Below is a small trained network, with its code and all its weights. Each question gives an input and a target symbol and asks what happens when units are switched off, that is, made to give their printed mean instead of their output.

import numpy as np


def w(rows, s, z=0):
    codes = np.array(rows[::2]) - 128.0
    scale = np.full(codes.shape[1], s)
    scale[-1] = z or s
    return codes * scale


def f(y):
    return np.maximum(y, 0)


def softmax(a):
    e = np.exp(a - a.max(-1, keepdims=True))
    return e / e.sum(-1, keepdims=True)


def log_softmax(a):
    a = a - a.max(-1, keepdims=True)
    return a - np.log(np.exp(a).sum(-1, keepdims=True))


def net(x, mask):
    ids = ['αγζημξπψω'.index(c) for c in x.split()]
    T = len(ids)
    res = E[ids] + P[:T]
    r = res
    for j in range(3):
        rows = slice(3 * j, 3 * j + 3)
        q, k, v = (r @ M[0][rows].T for M in (Q, K, V))
        z = softmax(np.where(np.tri(T) > 0, q @ k.T / 3**0.5, -1e9)) @ v
        o = O[0][rows]
        res = res + np.where(mask[j], z, o[:, -1]) @ o[:, :-1]
    y = f(res @ A[0][:, :-1].T + A[0][:, -1])
    res = res + np.where(mask[3:19], y, B[0][:, -1]) @ B[0][:, :-1]
    return log_softmax(res[-1] @ U[:, :-1].T + U[:, -1])


Q, K, V, O, A, B = {}, {}, {}, {}, {}, {}
E = w([
[122,157,236,200,139,143,144,196,141,5,103],'α',
[30,103,146,179,170,93,128,151,136,106,135],'γ',
[156,169,164,151,105,78,108,107,160,84,168],'ζ',
[205,114,122,154,108,95,144,159,153,153,155],'η',
[174,141,94,55,115,78,156,128,123,139,134],'μ',
[81,187,129,124,201,123,106,84,199,186,138],'ξ',
[114,217,150,70,222,152,202,118,150,71,85],'π',
[102,194,87,72,101,182,191,84,120,159,108],'ψ',
[131,95,54,107,132,196,194,161,122,169,119],'ω',
],0.021)
P = w([
[91,24,176,120,51,84,173,54,186,167,64],'0',
[107,119,142,155,96,54,144,164,153,134,93],'1',
[142,80,216,122,101,101,178,104,166,132,124],'2',
[103,161,116,153,107,66,105,193,130,119,90],'3',
[140,94,192,105,120,123,185,90,161,139,150],'4',
[117,164,81,154,117,79,98,188,110,112,109],'5',
[149,93,167,107,134,134,192,90,149,148,180],'6',
[125,183,74,149,133,97,91,193,103,104,130],'7',
[162,102,143,94,150,154,210,76,144,148,205],'8',
[129,182,52,152,149,113,95,186,89,112,155],'9',
[167,119,129,83,171,169,215,76,139,151,226],'10',
[141,199,48,137,158,129,84,199,82,104,174],'11',
[164,135,147,76,193,190,217,89,132,142,252],'12',
[148,215,35,156,171,135,64,206,67,89,183],'13',
],0.015)
Q[0] = w([
[140,53,208,122,147,227,150,46,135,169,113],'h1',
[96,76,149,149,147,136,111,108,117,92,141],'h1',
[114,196,53,151,150,135,25,193,61,125,95],'h1',
[105,147,137,52,142,145,189,91,110,113,72],'h2',
[155,32,249,89,123,159,221,52,207,125,214],'h2',
[102,82,147,141,92,193,95,70,64,106,121],'h2',
[116,196,67,160,121,124,55,189,76,126,128],'h3',
[144,63,122,196,97,149,42,121,98,116,131],'h3',
[143,30,211,104,105,237,172,3,77,138,133],'h3',
],0.014)
K[0] = w([
[100,83,204,141,53,59,149,154,160,105,42],'h1',
[161,83,142,107,99,70,103,108,124,136,137],'h1',
[148,207,134,149,149,148,127,179,64,112,230],'h1',
[100,109,136,179,109,172,134,129,183,119,101],'h2',
[95,79,160,117,77,59,144,83,165,138,2],'h2',
[90,84,183,174,113,55,99,130,163,113,147],'h2',
[118,181,103,124,175,165,74,194,37,135,202],'h3',
[161,117,160,140,145,79,60,109,128,101,201],'h3',
[128,84,190,191,83,69,109,129,158,131,25],'h3',
],0.014)
V[0] = w([
[106,151,119,162,177,206,121,102,181,200,61],'h1',
[209,154,130,129,72,91,114,134,149,177,169],'h1',
[48,62,130,149,178,72,94,118,100,148,160],'h1',
[117,200,135,88,149,87,155,66,112,54,90],'h2',
[154,50,77,84,188,171,162,159,132,137,1],'h2',
[176,108,152,165,167,92,135,162,188,136,115],'h2',
[95,142,135,122,64,144,149,112,62,149,165],'h3',
[98,132,129,144,63,108,111,141,138,227,146],'h3',
[144,125,111,29,178,53,72,99,142,152,134],'h3',
],0.0098)
O[0] = w([
[119,231,141,92,143,93,70,191,160,141,188,151],'h1',
[156,71,114,156,115,174,102,142,226,132,162,154],'h1',
[47,121,121,114,141,84,107,59,56,78,183,87],'h1',
[128,161,166,114,206,47,193,117,145,122,123,254],'h2',
[177,190,71,115,201,189,94,145,126,142,2,221],'h2',
[163,95,98,91,181,190,88,154,87,162,195,126],'h2',
[70,128,111,209,68,98,185,114,138,138,121,146],'h3',
[74,174,58,182,86,109,113,111,119,110,195,185],'h3',
[119,88,52,39,232,49,62,132,171,65,74,237],'h3',
],0.0099,0.0072)
A[0] = w([
[154,69,110,175,109,94,124,220,55,87,132,106],'n1',
[131,200,234,133,131,113,102,129,2,175,154,224],'n2',
[179,148,202,154,141,182,225,87,93,208,86,117],'n3',
[173,180,64,133,110,97,54,155,79,95,83,149],'n4',
[79,102,102,99,153,111,133,117,125,169,79,146],'n5',
[147,77,151,133,88,226,56,117,122,75,183,23],'n6',
[89,66,118,90,120,228,98,155,100,151,145,27],'n7',
[126,223,139,110,119,170,44,48,163,145,85,244],'n8',
[124,170,141,97,161,171,122,223,154,110,97,5],'n9',
[161,147,99,145,205,110,164,141,121,187,184,140],'n10',
[143,121,159,151,171,90,174,51,152,147,187,59],'n11',
[124,163,148,137,104,159,117,136,128,146,58,116],'n12',
[127,57,131,152,157,107,114,158,95,118,108,124],'n13',
[169,107,135,108,204,103,75,130,85,146,170,192],'n14',
[81,77,153,138,87,83,142,114,167,66,184,102],'n15',
[62,85,100,178,182,100,122,120,56,142,144,66],'n16',
],0.0076,0.0028)
B[0] = w([
[119,141,163,115,128,110,134,10,221,95,141,159],'n1',
[132,133,93,215,71,197,108,109,198,104,59,207],'n2',
[98,105,106,61,112,118,79,164,175,104,151,200],'n3',
[44,71,136,108,120,200,156,112,89,140,166,237],'n4',
[146,141,167,187,91,136,93,148,107,97,179,215],'n5',
[163,233,123,88,135,82,69,66,169,253,143,148],'n6',
[133,221,164,83,97,73,163,90,137,133,129,145],'n7',
[182,43,124,149,145,92,171,182,61,102,159,225],'n8',
[163,114,146,162,94,92,120,86,83,177,222,249],'n9',
[88,88,164,157,48,99,107,138,136,113,61,254],'n10',
[161,51,162,156,88,125,139,209,122,136,97,192],'n11',
[107,102,70,168,177,139,97,140,61,143,189,185],'n12',
[160,124,116,102,149,158,118,94,123,217,105,170],'n13',
[126,126,192,126,124,157,123,87,79,85,71,247],'n14',
[164,94,107,107,165,160,154,135,77,187,139,192],'n15',
[144,177,124,118,91,144,152,104,116,102,92,180],'n16',
],0.0059,0.012)
U = w([
[52,167,187,68,95,164,123,172,165,105,111,61],'α',
[95,196,166,132,102,111,144,34,78,93,118,73],'γ',
[76,128,199,99,165,113,215,92,122,157,197,54],'ζ',
[119,227,158,94,154,119,107,54,148,186,163,110],'η',
[107,139,59,108,199,129,133,109,195,60,99,249],'μ',
[38,184,148,42,127,80,59,166,134,65,213,94],'ξ',
[131,205,216,81,173,99,127,124,75,178,79,100],'π',
[76,252,125,131,119,48,203,173,173,131,130,148],'ψ',
[119,177,109,141,158,143,101,181,72,142,160,82],'ω',
],0.0032,0.0021)

Each question gives the input, a string of symbols that net reads in full, and the target symbol t.
The units are the heads (3 rows each of Q, K, V and O) and the neurons (one row each of A and B). Each row of codes is followed by its name. A weight is (code - 128) times the scale printed after its matrix; where a second scale follows, it is the last column's (O, A, B and U).
mask holds one flag per unit, heads first, then neurons. A switched-off unit (its flag False) gives its mean, the last column of its rows in O or B, instead of its output. The means were averaged over made-up inputs and are rounded, as every weight is.
A unit's drop is (log p(t) with every unit on - log p(t) with that unit switched off) / (log p(t) with every unit on - log p(t) with every unit switched off).
The circuit of an input: a set's keep is (log p(t) with only the set's units on - log p(t) with every unit switched off) / (log p(t) with every unit on - log p(t) with every unit switched off). Starting from the 12 units with the biggest drops (on a tie, the unit counted first), units are removed one at a time, each time the one whose removal leaves the highest keep (on an exact tie, the one counted first), for as long as the keep stays at least 0.8.
units of the circuit, in order: the units of the circuit, biggest drop first
unit that matters most: the unit with the biggest drop
k most important neurons: the k neurons with the biggest drops, biggest first
which heads matter: for each layer, one digit per head in row order, 1 if its drop is at least 0.15 and else 0, layers parted by /
drop of u: that unit's drop, to one decimal
input μ ω γ μ ψ ψ ξ μ ξ, target μ: which heads matter -> 101
input μ ψ μ μ μ ζ ω ζ, target ω: which heads matter -> 010
input γ γ ω μ μ ζ γ ξ ψ π γ γ μ, target γ: unit that matters most -> h1
input μ ζ ζ μ μ μ γ ξ μ ψ ψ μ, target ψ: units of the circuit, in order -> (h2; h3; h1)
input μ γ γ ζ ξ μ, target ξ: units of the circuit, in order -> (h1; h3)
input π μ ξ μ π α μ, target π: units of the circuit, in order -> (h3; h2)
input α γ γ, target α: units of the circuit, in order -> (h3; n3; n2)
input γ γ ξ ζ ζ, target γ: units of the circuit, in order -> (h1; n2)
input γ μ ω μ μ γ γ ξ γ ψ π, target γ: 2 most important neurons -> (n2; n16)
input ψ γ η, target ψ: units of the circuit, in order -> (h3; h1; h2)
input μ γ ξ μ ψ, target μ: units of the circuit, in order -> (h1; h3)
input μ η π, target μ: units of the circuit, in order -> (h1; h3)
input α μ η μ ζ μ μ μ μ ξ, target ξ: units of the circuit, in order -> (h1; h2)
input η μ ζ μ μ α η π γ η μ ω π, target η: unit that matters most -> h2
input ψ γ γ ω ζ γ γ ψ ω γ μ, target ψ: which heads matter -> 001
input ζ ψ μ ψ μ γ ξ α π, target ζ: which heads matter -> 110
input ζ ω μ, target ζ: units of the circuit, in order -> (h2; h1)
input ω ζ ζ μ ω μ γ ψ μ μ π, target ω: 2 most important neurons -> (n8; n12)
input α μ μ ψ μ ζ, target ψ: units of the circuit, in order -> (h3; h2; h1)
input π ξ γ ξ ω π ζ ξ μ ζ ψ, target π: drop of h1 -> 0.1
input ξ ξ γ, target ξ: drop of h1 -> 0.7
input α γ η μ γ μ γ μ γ, target α: drop of h3 -> 0.9
input μ η η μ μ η μ ω, target ω: drop of n8 -> 0.1
input μ ξ ψ ψ μ η μ μ μ ψ γ, target μ: most important neuron -> (n9)
